Below is a small trained network, with its code and all its weights. Each question gives an input and a class and asks what happens when units are switched off, that is, made to give their printed mean instead of their output.

import numpy as np


def w(rows, s, z=0):
    codes = np.array(rows[::2]) - 128.0
    scale = np.full(codes.shape[1], s)
    scale[-1] = z or s
    return codes * scale


def f(y):
    return np.maximum(y, 0)


def log_softmax(a):
    a = a - a.max(-1, keepdims=True)
    return a - np.log(np.exp(a).sum(-1, keepdims=True))


def net(x, mask):
    res = np.array(x, float).reshape(1, 5) / 4 @ E
    y = f(res @ A[0][:, :-1].T + A[0][:, -1])
    res = res + np.where(mask, y, B[0][:, -1]) @ B[0][:, :-1]
    return log_softmax(res[-1] @ U[:, :-1].T + U[:, -1])


A, B = {}, {}
E = w([
[109,175,145,151,109,132,126,64,95,2,134,44],'x0',
[140,120,203,73,115,132,158,13,150,198,117,176],'x1',
[126,144,108,61,53,119,68,101,93,138,45,13],'x2',
[113,171,126,66,65,124,156,126,158,77,220,146],'x3',
[118,144,22,78,99,131,143,130,154,66,176,184],'x4',
],0.0067)
A[0] = w([
[128,131,108,96,100,128,124,136,125,118,133,108,177],'neuron 1',
[126,117,129,135,127,147,139,166,115,151,130,158,78],'neuron 2',
[129,119,90,161,165,129,126,87,133,155,77,166,91],'neuron 3',
[125,129,181,111,119,129,140,81,129,141,138,139,69],'neuron 4',
[123,129,139,108,120,129,130,88,127,105,153,170,154],'neuron 5',
[127,142,180,181,113,134,128,206,125,51,164,41,11],'neuron 6',
[128,129,205,108,125,131,130,58,125,163,137,144,139],'neuron 7',
[133,119,136,82,107,137,124,121,123,192,69,27,112],'neuron 8',
[128,125,175,128,125,136,120,131,120,214,91,84,3],'neuron 9',
[116,128,109,97,110,127,115,138,123,125,116,97,50],'neuron 10',
[136,131,124,139,153,127,127,161,132,174,126,163,63],'neuron 11',
[126,133,75,60,92,118,126,158,129,86,185,189,40],'neuron 12',
[130,109,126,150,145,131,127,194,125,215,118,183,81],'neuron 13',
[141,113,166,141,144,125,121,128,126,213,94,132,35],'neuron 14',
[127,125,130,225,165,128,127,147,122,27,127,86,108],'neuron 15',
[125,133,160,96,121,121,136,57,128,95,164,177,83],'neuron 16',
[119,121,122,162,153,133,140,246,131,232,145,204,67],'neuron 17',
[127,126,96,89,101,120,121,137,131,113,112,67,73],'neuron 18',
[137,136,203,92,104,129,141,34,141,134,174,187,14],'neuron 19',
[127,129,195,118,129,129,130,97,130,206,122,151,159],'neuron 20',
[124,132,150,147,115,126,123,155,126,79,134,57,93],'neuron 21',
[121,135,73,89,92,132,141,156,128,76,178,157,58],'neuron 22',
[120,133,144,110,110,129,117,123,125,180,86,59,92],'neuron 23',
[130,127,86,125,138,124,126,122,126,116,126,154,158],'neuron 24',
[130,124,128,155,149,121,119,179,129,158,130,157,134],'neuron 25',
[130,128,86,78,96,129,133,153,133,117,170,194,77],'neuron 26',
[130,139,95,87,104,133,128,152,137,90,159,171,15],'neuron 27',
[134,119,132,137,146,123,122,185,134,164,141,173,65],'neuron 28',
[129,128,92,208,178,121,114,103,117,77,95,113,93],'neuron 29',
[130,135,84,75,87,131,120,149,123,105,106,49,88],'neuron 30',
[132,117,88,181,193,128,125,91,122,155,90,193,94],'neuron 31',
],0.011,0.0023)
B[0] = w([
[139,129,116,113,84,128,129,153,129,120,139,134,178],'neuron 1',
[130,126,115,131,142,106,119,145,142,127,142,153,161],'neuron 2',
[114,120,158,167,110,178,164,146,136,181,123,159,168],'neuron 3',
[129,121,106,130,136,121,129,48,117,93,115,139,180],'neuron 4',
[130,124,130,86,133,142,130,93,131,101,125,162,185],'neuron 5',
[129,149,119,148,190,100,111,122,106,8,146,65,207],'neuron 6',
[115,127,134,132,139,124,136,16,129,119,146,136,217],'neuron 7',
[131,127,119,159,28,75,94,107,108,180,130,118,226],'neuron 8',
[126,116,137,135,123,91,141,117,124,222,120,57,190],'neuron 9',
[131,115,100,120,89,119,112,140,109,125,114,152,163],'neuron 10',
[146,139,120,155,164,110,115,143,130,134,139,162,175],'neuron 11',
[120,114,130,24,148,142,146,171,153,169,117,65,223],'neuron 12',
[134,125,108,178,185,95,113,171,134,140,153,197,218],'neuron 13',
[115,135,164,126,188,109,147,106,136,193,127,87,194],'neuron 14',
[125,117,157,171,178,165,154,169,102,38,111,70,219],'neuron 15',
[125,122,116,85,128,152,137,75,122,77,135,186,205],'neuron 16',
[145,148,71,156,206,82,86,184,168,125,156,211,254],'neuron 17',
[129,135,117,134,43,128,119,165,120,120,153,157,190],'neuron 18',
[119,135,132,93,130,151,133,5,124,69,128,184,232],'neuron 19',
[120,123,156,133,193,112,137,58,132,162,119,90,218],'neuron 20',
[128,126,119,155,130,95,109,137,121,32,134,107,187],'neuron 21',
[134,121,136,52,135,127,134,172,155,173,107,57,212],'neuron 22',
[131,137,136,153,70,89,110,124,119,188,122,104,194],'neuron 23',
[123,128,168,109,101,150,139,162,124,159,124,126,161],'neuron 24',
[134,140,109,134,158,127,117,165,140,123,141,169,181],'neuron 25',
[126,137,140,53,147,150,147,161,174,167,127,101,208],'neuron 26',
[129,120,151,56,135,134,132,162,150,153,115,91,185],'neuron 27',
[144,129,94,123,173,96,93,144,146,118,130,170,185],'neuron 28',
[116,115,162,196,98,213,184,169,117,119,123,133,185],'neuron 29',
[143,144,101,124,32,122,97,164,112,101,134,162,219],'neuron 30',
[128,117,119,173,118,182,135,145,128,193,91,196,187],'neuron 31',
],0.022,0.0088)
U = w([
[106,127,195,196,136,57,123,77,112,229,102,80,8],'0',
[117,154,163,196,153,141,145,173,75,28,130,54,110],'1',
[97,140,147,105,127,153,161,27,132,96,145,185,186],'2',
[135,143,116,33,120,157,153,181,188,143,129,85,121],'3',
[149,179,82,159,2,77,59,146,74,130,129,105,132],'4',
[158,150,77,184,213,95,100,174,177,164,172,213,179],'5',
[112,87,158,218,115,211,185,181,98,140,58,170,180],'6',
],0.0057,0.0014)

Each question gives the input, the list of numbers given to net, and the class t.
The units are the neurons (one row each of A and B). Each row of codes is followed by its name. A weight is (code - 128) times the scale printed after its matrix; where a second scale follows, it is the last column's (A, B and U).
mask holds one flag per neuron, in row order. A switched-off neuron (its flag False) gives its mean, the last column of its row in B, instead of its output. The means were averaged over made-up inputs and are rounded, as every weight is.
A unit's drop is (log p(t) with every unit on - log p(t) with that unit switched off) / (log p(t) with every unit on - log p(t) with every unit switched off).
The circuit of an input: a set's keep is (log p(t) with only the set's units on - log p(t) with every unit switched off) / (log p(t) with every unit on - log p(t) with every unit switched off). Starting from the 12 units with the biggest drops (on a tie, the unit counted first), units are removed one at a time, each time the one whose removal leaves the highest keep (on an exact tie, the one counted first), for as long as the keep stays at least 0.8.
circuit, biggest first: the units of the circuit, biggest drop first
top k neurons: the k neurons with the biggest drops, biggest first
drop when u is switched off: that unit's drop, to one decimal
input [0,8,-4,7,4], class 2: circuit, biggest first	[neuron 19]
input [-1,6,-1,-8,4], class 0: circuit, biggest first	[neuron 20; neuron 14]
input [3,-6,5,-1,-3], class 1: top 2 neurons	[neuron 15; neuron 6]
input [-4,5,-2,6,4], class 3: top 2 neurons	[neuron 12; neuron 26]
input [6,6,6,-8,2], class 4: top 2 neurons	[neuron 8; neuron 30]
input [8,-3,5,-1,-5], class 1: top 4 neurons	[neuron 15; neuron 6; neuron 21; neuron 29]
input [0,3,7,1,7], class 4: top 2 neurons	[neuron 30; neuron 8]
input [-2,-6,5,-7,-5], class 4: top 2 neurons	[neuron 8; neuron 20]
input [3,8,-7,3,8], class 2: top 2 neurons	[neuron 19; neuron 16]
input [-8,6,1,5,-5], class 0: top 2 neurons	[neuron 20; neuron 9]
input [-5,8,4,-2,5], class 2: top 2 neurons	[neuron 19; neuron 7]
input [1,-6,-7,8,-2], class 3: top 2 neurons	[neuron 12; neuron 22]
input [5,-6,-8,4,5], class 3: top 2 neurons	[neuron 12; neuron 22]
input [3,-4,3,-6,3], class 1: circuit, biggest first	[neuron 15]
input [-5,-8,-8,7,5], class 3: top 2 neurons	[neuron 12; neuron 22]
input [6,1,-1,-4,-7], class 1: drop when neuron 15 is switched off	1.2
input [7,-2,3,2,5], class 1: drop when neuron 21 is switched off	0.2
input [4,1,8,-3,-7], class 4: drop when neuron 30 is switched off	0.1
